Below are the code and all the weights of a small trained network. Each question names an input and a target symbol and asks about switching units off, where a switched-off unit gives its printed mean instead of its output.

import numpy as np


def w(rows, s, z=0):
    codes = np.array(rows[::2]) - 128.0
    scale = np.full(codes.shape[1], s)
    scale[-1] = z or s
    return codes * scale


def softmax(a):
    e = np.exp(a - a.max(-1, keepdims=True))
    return e / e.sum(-1, keepdims=True)


def log_softmax(a):
    a = a - a.max(-1, keepdims=True)
    return a - np.log(np.exp(a).sum(-1, keepdims=True))


def net(x, mask):
    ids = ['αγεμξτω'.index(c) for c in x.split()]
    T = len(ids)
    res = E[ids] + P[:T]
    u = 0
    for l in range(3):
        r = res
        for j in range(2):
            rows = slice(2 * j, 2 * j + 2)
            q, k, v = (r @ M[l][rows].T for M in (Q, K, V))
            z = softmax(np.where(np.tri(T) > 0, q @ k.T / 2**0.5, -1e9)) @ v
            o = O[l][rows]
            res = res + np.where(mask[u + j], z, o[:, -1]) @ o[:, :-1]
        u += 2
    return log_softmax(res[-1] @ U[:, :-1].T + U[:, -1])


Q, K, V, O = {}, {}, {}, {}
E = w([
[152,141,149,110,107,11,147,87],'α',
[124,133,193,106,51,175,219,138],'γ',
[109,161,76,177,103,96,154,98],'ε',
[206,140,77,110,95,192,211,117],'μ',
[137,163,229,154,58,218,125,107],'ξ',
[175,182,189,253,211,130,212,129],'τ',
[198,134,247,182,118,150,71,240],'ω',
],0.016)
P = w([
[102,218,63,3,179,231,165,88],'0',
[111,98,126,79,106,45,162,113],'1',
[102,82,152,95,72,62,152,107],'2',
[95,103,114,98,81,88,117,94],'3',
[106,90,130,121,99,83,129,113],'4',
[121,113,124,120,78,94,122,143],'5',
[121,149,102,122,92,100,123,146],'6',
[117,131,115,132,110,117,129,150],'7',
[136,150,108,124,116,119,121,157],'8',
[104,93,89,121,115,92,141,150],'9',
],0.0064)
Q[0] = w([
[74,80,120,108,215,163,46,83],'0.h0',
[197,98,153,248,136,139,138,116],'0.h0',
[88,116,72,135,160,149,135,135],'0.h1',
[83,78,77,81,186,158,1,127],'0.h1',
],0.0079)
K[0] = w([
[73,68,133,200,2,111,127,162],'0.h0',
[92,201,127,24,188,180,114,59],'0.h0',
[163,105,118,156,121,121,55,110],'0.h1',
[103,88,193,34,81,16,188,13],'0.h1',
],0.0064)
V[0] = w([
[183,168,170,84,123,156,139,119],'0.h0',
[245,227,181,152,129,135,106,95],'0.h0',
[151,134,163,157,15,136,75,97],'0.h1',
[122,111,139,77,162,60,165,74],'0.h1',
],0.011)
O[0] = w([
[135,61,108,130,115,156,115,73,233],'0.h0',
[63,37,167,199,191,63,157,138,255],'0.h0',
[154,101,249,126,150,105,131,102,155],'0.h1',
[163,116,157,151,176,80,178,142,72],'0.h1',
],0.012,0.0091)
Q[1] = w([
[156,145,173,107,174,144,2,235],'1.h0',
[131,168,154,112,96,139,166,22],'1.h0',
[152,62,144,102,156,137,131,121],'1.h1',
[158,115,165,146,117,138,176,197],'1.h1',
],0.0091)
K[1] = w([
[171,175,160,198,69,62,48,169],'1.h0',
[98,94,67,121,106,230,177,18],'1.h0',
[34,84,134,40,229,169,69,222],'1.h1',
[2,247,87,77,175,182,174,147],'1.h1',
],0.0071)
V[1] = w([
[92,128,83,163,144,95,96,91],'1.h0',
[135,176,145,185,104,131,144,190],'1.h0',
[156,109,140,183,121,79,146,254],'1.h1',
[175,113,155,154,115,103,143,65],'1.h1',
],0.0092)
O[1] = w([
[152,113,201,207,113,107,168,142,155],'1.h0',
[88,50,110,118,204,96,97,2,10],'1.h0',
[176,74,183,104,74,126,153,157,138],'1.h1',
[149,120,110,165,185,150,185,235,254],'1.h1',
],0.0099,0.0064)
Q[2] = w([
[84,153,90,1,159,113,48,147],'2.h0',
[62,45,212,79,125,74,52,146],'2.h0',
[107,27,160,169,169,125,55,82],'2.h1',
[48,171,106,123,143,115,87,51],'2.h1',
],0.0069)
K[2] = w([
[126,165,70,44,65,64,57,22],'2.h0',
[96,101,135,119,191,52,185,254],'2.h0',
[66,86,80,119,191,231,110,167],'2.h1',
[196,132,97,104,59,55,183,40],'2.h1',
],0.0057)
V[2] = w([
[85,140,153,189,100,115,61,139],'2.h0',
[40,75,110,105,165,137,127,138],'2.h0',
[184,117,189,137,115,187,144,147],'2.h1',
[75,108,150,112,2,120,170,143],'2.h1',
],0.0088)
O[2] = w([
[64,194,127,149,134,115,142,111,162],'2.h0',
[188,91,244,85,172,156,45,166,176],'2.h0',
[122,111,80,114,133,212,163,51,254],'2.h1',
[54,232,59,2,52,218,116,173,175],'2.h1',
],0.0075,0.0087)
U = w([
[158,201,177,155,182,110,203,173,2],'α',
[195,95,78,110,99,123,183,97,103],'γ',
[143,191,154,72,105,8,181,80,247],'ε',
[138,88,67,102,115,106,68,228,201],'μ',
[54,156,163,71,122,116,201,110,111],'ξ',
[77,113,45,254,25,76,120,178,96],'τ',
[159,112,175,195,35,114,106,87,121],'ω',
],0.0058,0.0067)

Each question gives the input, a string of symbols that net reads in full, and the target symbol t.
The units are the heads (2 rows each of Q, K, V and O). Each row of codes is followed by its name. A weight is (code - 128) times the scale printed after its matrix; where a second scale follows, it is the last column's (O and U).
mask holds one flag per head, layer by layer. A switched-off head (its flag False) gives its mean, the last column of its rows in O, instead of its output. The means were averaged over made-up inputs and are rounded, as every weight is.
A unit's drop is (log p(t) with every unit on - log p(t) with that unit switched off) / (log p(t) with every unit on - log p(t) with every unit switched off).
The circuit of an input: a set's keep is (log p(t) with only the set's units on - log p(t) with every unit switched off) / (log p(t) with every unit on - log p(t) with every unit switched off). Starting from all 6 units, units are removed one at a time, each time the one whose removal leaves the highest keep (on an exact tie, the one counted first), for as long as the keep stays at least 0.8.
circuit, biggest first: the units of the circuit, biggest drop first
unit that matters most: the unit with the biggest drop
heads that matter: for each layer, one digit per head in row order, 1 if its drop is at least 0.15 and else 0, layers parted by /
drop of u: that unit's drop, to one decimal
input ω μ ε ε, target ξ: circuit, biggest first : (2.h1 0.h0 1.h1)
input ε α α ε ε, target ε: circuit, biggest first : (0.h0 0.h1 1.h0)
input μ ω μ μ ω ε ω μ, target ω: circuit, biggest first : (0.h1 1.h1)
input μ ε τ α, target τ: unit that matters most : 1.h0
input τ ε μ ω γ α ε, target ω: heads that matter : 11 / 10 / 10
input ε ξ τ, target ε: circuit, biggest first : (0.h0 1.h1 1.h0 0.h1)
input μ τ α γ, target τ: circuit, biggest first : (0.h1 1.h0 0.h0)
input ω ξ μ ε, target ξ: circuit, biggest first : (2.h1 0.h0 1.h1 2.h0)
input γ τ ε α μ, target μ: heads that matter : 10 / 10 / 11
input α γ α, target γ: circuit, biggest first : (0.h1 1.h1 2.h0 2.h1)
input μ α α μ μ μ τ μ μ γ, target τ: heads that matter : 11 / 10 / 10
input μ τ ε α μ, target τ: circuit, biggest first : (1.h0 0.h1 0.h0 2.h0)
input ω ξ ε ε α μ μ μ, target ξ: heads that matter : 11 / 01 / 11
input τ τ ω α ξ μ ω τ, target ω: heads that matter : 11 / 11 / 00
input ξ α ξ α ω μ, target α: circuit, biggest first : (1.h1 0.h1 0.h0 2.h0)
input ε ε μ α ε, target ε: circuit, biggest first : (0.h0 1.h0 0.h1)
input μ ω μ ω γ α τ τ μ, target τ: drop of 0.h1 : 0.2
input ε α ω, target ε: drop of 0.h0 : 0.5
input μ μ α τ, target τ: drop of 0.h0 : 0.2
